Below are the code and all the weights of a small trained network. Each question names an input and a class and asks about switching units off, where a switched-off unit gives its printed mean instead of its output.

import numpy as np


def w(rows, s, z=0):
    codes = np.array(rows[::2]) - 128.0
    scale = np.full(codes.shape[1], s)
    scale[-1] = z or s
    return codes * scale


def f(y):
    return np.maximum(y, 0)


def log_softmax(a):
    a = a - a.max(-1, keepdims=True)
    return a - np.log(np.exp(a).sum(-1, keepdims=True))


def net(x, mask):
    res = np.array(x, float).reshape(1, 6) / 4 @ E
    y = f(res @ A[0][:, :-1].T + A[0][:, -1])
    res = res + np.where(mask, y, B[0][:, -1]) @ B[0][:, :-1]
    return log_softmax(res[-1] @ U[:, :-1].T + U[:, -1])


A, B = {}, {}
E = w([
[124,129,128],'x0',
[204,187,2],'x1',
[128,126,126],'x2',
[244,101,167],'x3',
[132,128,128],'x4',
[136,236,196],'x5',
],0.0069)
A[0] = w([
[121,185,155,85],'neuron 0',
[91,62,216,74],'neuron 1',
[137,214,158,73],'neuron 2',
[186,192,40,92],'neuron 3',
[120,65,84,76],'neuron 4',
[102,254,149,87],'neuron 5',
[140,230,195,66],'neuron 6',
[53,129,89,150],'neuron 7',
[188,130,127,141],'neuron 8',
[210,87,193,139],'neuron 9',
[90,106,203,78],'neuron 10',
[136,74,117,118],'neuron 11',
[123,71,94,66],'neuron 12',
[124,196,167,81],'neuron 13',
[137,108,123,254],'neuron 14',
[141,93,103,135],'neuron 15',
[158,147,80,215],'neuron 16',
[126,92,103,90],'neuron 17',
[115,84,91,81],'neuron 18',
[145,91,121,113],'neuron 19',
[99,95,218,87],'neuron 20',
[93,40,69,81],'neuron 21',
[188,100,139,131],'neuron 22',
[75,54,68,126],'neuron 23',
[159,155,90,118],'neuron 24',
[49,125,112,114],'neuron 25',
[25,159,101,106],'neuron 26',
[124,88,64,113],'neuron 27',
[149,36,82,184],'neuron 28',
[169,194,60,85],'neuron 29',
[210,96,167,85],'neuron 30',
[136,184,133,138],'neuron 31',
[154,179,49,65],'neuron 32',
[162,149,96,185],'neuron 33',
],0.0094,0.0074)
B[0] = w([
[201,93,139,153],'neuron 0',
[68,60,76,183],'neuron 1',
[241,76,180,164],'neuron 2',
[84,64,126,200],'neuron 3',
[246,105,189,149],'neuron 4',
[225,108,160,196],'neuron 5',
[213,92,145,184],'neuron 6',
[173,179,88,193],'neuron 7',
[91,145,94,170],'neuron 8',
[96,196,9,190],'neuron 9',
[90,48,73,172],'neuron 10',
[184,149,149,150],'neuron 11',
[253,99,187,141],'neuron 12',
[196,96,154,161],'neuron 13',
[6,253,208,254],'neuron 14',
[140,140,139,155],'neuron 15',
[65,113,164,228],'neuron 16',
[205,118,153,137],'neuron 17',
[201,122,139,142],'neuron 18',
[167,142,133,140],'neuron 19',
[75,56,71,183],'neuron 20',
[206,119,167,167],'neuron 21',
[147,181,64,163],'neuron 22',
[191,153,173,185],'neuron 23',
[75,76,129,164],'neuron 24',
[153,159,66,173],'neuron 25',
[200,172,21,190],'neuron 26',
[158,105,169,164],'neuron 27',
[159,170,198,210],'neuron 28',
[79,36,122,181],'neuron 29',
[189,162,4,160],'neuron 30',
[165,109,191,172],'neuron 31',
[75,24,92,169],'neuron 32',
[42,119,139,200],'neuron 33',
],0.0061,0.0071)
U = w([
[85,5,80,72],'0',
[107,170,152,254],'1',
[197,119,176,12],'2',
[98,174,134,206],'3',
[149,194,16,38],'4',
[96,176,156,154],'5',
],0.014,0.0061)

Each question gives the input, the list of numbers given to net, and the class t.
The units are the neurons (one row each of A and B). Each row of codes is followed by its name. A weight is (code - 128) times the scale printed after its matrix; where a second scale follows, it is the last column's (A, B and U).
mask holds one flag per neuron, in row order. A switched-off neuron (its flag False) gives its mean, the last column of its row in B, instead of its output. The means were averaged over made-up inputs and are rounded, as every weight is.
A unit's drop is (log p(t) with every unit on - log p(t) with that unit switched off) / (log p(t) with every unit on - log p(t) with every unit switched off).
The circuit of an input: a set's keep is (log p(t) with only the set's units on - log p(t) with every unit switched off) / (log p(t) with every unit on - log p(t) with every unit switched off). Starting from the 12 units with the biggest drops (on a tie, the unit counted first), units are removed one at a time, each time the one whose removal leaves the highest keep (on an exact tie, the one counted first), for as long as the keep stays at least 0.8.
circuit, biggest first: the units of the circuit, biggest drop first
top k neurons: the k neurons with the biggest drops, biggest first
drop when u is switched off: that unit's drop, to one decimal
input [-7,8,-6,8,2,-6], class 0: circuit, biggest first : neuron 3
input [-6,-5,-2,8,-1,1], class 4: circuit, biggest first : neuron 9; neuron 30
input [6,3,4,2,-2,6], class 2: circuit, biggest first : neuron 2; neuron 5
input [7,6,1,4,1,-8], class 2: circuit, biggest first : neuron 28; neuron 4
input [-6,3,2,5,-4,8], class 2: circuit, biggest first : neuron 2; neuron 6
input [7,7,3,2,1,8], class 2: circuit, biggest first : neuron 5; neuron 2
input [3,1,-4,-6,-3,0], class 4: circuit, biggest first : neuron 26; neuron 7
input [0,-7,0,8,1,4], class 4: top 2 neurons : neuron 9; neuron 30
input [4,6,8,7,-5,-7], class 1: top 2 neurons : neuron 28; neuron 14
input [-4,3,0,7,1,-5], class 4: top 3 neurons : neuron 30; neuron 9; neuron 22
input [-1,-1,-3,7,5,-1], class 4: top 3 neurons : neuron 9; neuron 30; neuron 22
input [-4,8,5,-4,-7,-1], class 0: drop when neuron 29 is switched off : 0.1
input [4,8,3,3,8,-1], class 0: drop when neuron 13 is switched off : 0.0
input [5,-3,5,2,-7,-4], class 5: drop when neuron 14 is switched off : 0.1
input [-4,-7,6,-8,0,7], class 4: top neuron : neuron 26
